Each row is followed by its class. Each block has new classes.
[ -5  -5   2 -12   0   0   5   0   6   4  -8   3   4   3   2  -5   7  -5
  18  -3   7   5   3   3   3   4  -9   0 -10  -8  11  -2 -11   1   6   8
  -7  15   3 -21   2   7  26  -3  -4  -8  -3  -8  -3   9  -9   2 -19  -1
  -6  -5   3  -2   1   7   2 -23  -2 -11  -6] -> Q786
[-10  -5   2 -11   7   0   6   3   2   1  -9   0   5   0   1  -2   9  -4
  23  -3  14  -1   2   6   3   0  -8  -2 -10  -7  13   0  -7   4   3  10
  -8  16   2 -18  -2   7  24  -1   0 -10  -7  -8  -2   6  -7  -2 -23   0
  -5  -8   7  -7   1   8   2 -25  -3 -11  -4] -> Q786
[  3   5   3 -10 -20   1  -6 -10   4  -2  -8  10   1  16  -2 -10   1  -5
  -8  -1  -6   6   3  -2  -3   4  -3   0   5 -10  -3  -7 -16   1   4  -6
  -5   5 -13 -16   7  -2  10  -3 -14  -8   7 -13   2  10   1   1   3   7
  -9   2  -3   0   1   4   5  -6  -1  -9   1] -> Q385
[  5   0  -2 -10 -17  -3  -3  -9   9   7   1  10  -5  14  -4  -8   3  -6
   2   5 -17  16   2  -7   0   8  -4  -2 -11  -9   6  -5 -14   6   6  -2
  -3   4  -6 -18   3  -3  19  -6 -11   8   4  -2   0  13   0   3   1   1
  -2   1  -7  18   3   1   6  -9  -2  -4  -7] -> Q407
[  3  -4  -1 -12  -8  -3  -2  -3   7   3   1   7   1   7  -2  -6   7  -6
  14   4  -7   9   0  -7  -1   2  -4  -4 -14 -11  11  -3 -10  11   6   3
  -4   9  -1 -22  -2  -2  24  -3  -5   9   4  -4   0   6  -2   0  -9  -4
  -1  -4  -4  14   1   3   5 -15   3  -4 -11] -> Q890
[-10  -4   4 -11   0   0   3   1   3   2  -8   3   6   1  -1  -6   8  -4
  18  -2   8   3   3   5   2   3  -8  -2  -8  -9  10  -2 -12   4   6   8
  -8  16   2 -19   1   6  26  -3  -3  -8  -4  -9  -2   7  -5   1 -17  -1
  -5  -5   4  -1   1   6   2 -22  -2 -11  -5] -> Q786
[ -5  -4   2 -12   4  -1   4   1  -1   1  -9   1   5   3   1  -4   9  -2
  22  -2  12  -1   1   5   3   0  -4  -4 -10  -9  13  -1  -7   7   5   8
  -8  14   0 -19  -2   3  21  -1   1  -5  -4  -8  -1   6  -3  -2 -19  -1
  -3  -5   3  -4   1   6   3 -24  -2  -9  -2] -> Q786
[  3  -9 -18 -33 -12 -16   2 -20  32  12  -7  10 -16  26   6  -9  13  -1
  19  -9 -12  18   3 -22   1  10   9  -7 -11  -9  18  -4 -19   8  17   1
  -1  14 -11 -39 -11   1  25  -9 -21   1  29 -15   1  36 -12  14 -36  -5
 -20   1   3 -15   2  11  17 -24  -4 -12 -17] -> Q890
[  7  -2  -1 -12 -15  -2  -8 -10  13   5   4  12   1  10  -5  -5   2  -9
   1   3 -19  17   2  -9  -2   5  -4  -4  -7 -13   3  -6 -17   9   7   0
   0   4  -5 -23   0  -3  19  -5 -11   9  17  -4   0   7  -7   8  -3  -2
  -3   1  -5  15   2   3   8  -7   5  -5 -13] -> Q407
[ 0  3  1 -6 -9 -4 -1 -6  4  3 -4  5  0  6 -2 -5  0 -4 -5  0 -4  6  1  3
  0  6 -5  0  0 -5  2 -5 -9 -2  2  0 -2  3 -3 -7  6  1 11 -3 -6 -3  0 -4
 -2  8 -2  3  1  3 -4  0 -2  4  1  3  1 -5 -3 -6  0] -> Q385
[  9   1  -3 -10 -18  -4  -8 -11  12   4   1  11  -4  13  -3  -7   1  -5
  -5   4 -17  13   1 -12  -2   6  -1  -2  -3 -10   3  -6 -14   6   5  -4
   0   1 -10 -19   0  -7  12  -2 -13   7  12  -5   0   9  -2   7   3   1
  -4   3  -5  11   4  -1   6  -2   2  -4  -8] -> Q821
[ -3  -3   4 -11  -7   3   0  -1   6   2  -7   5   8  -1  -1  -6   6  -7
  14   0   5   6   3   3   3   8  -9  -5  -8 -12   6  -3 -15   4   6   8
  -6  12   1 -17   3   5  27  -3  -7  -7  -3  -9  -3   7  -9   3 -14   0
  -6  -6   2   1   1   7   2 -21  -3 -13  -7] -> Q786
[  5   1  -2 -11 -16  -6  -2  -9  13   8   1   6  -5  12  -4  -7   1  -4
   2   5 -17  14   1  -6   1   8  -7  -1 -12  -7   4  -5 -13   2   5  -2
  -1   5  -2 -15   4  -2  19  -5  -9  10   5   2   1  12  -2   2   0  -1
  -2   1  -5  20   2   2   4  -8  -4  -3  -7] -> Q821
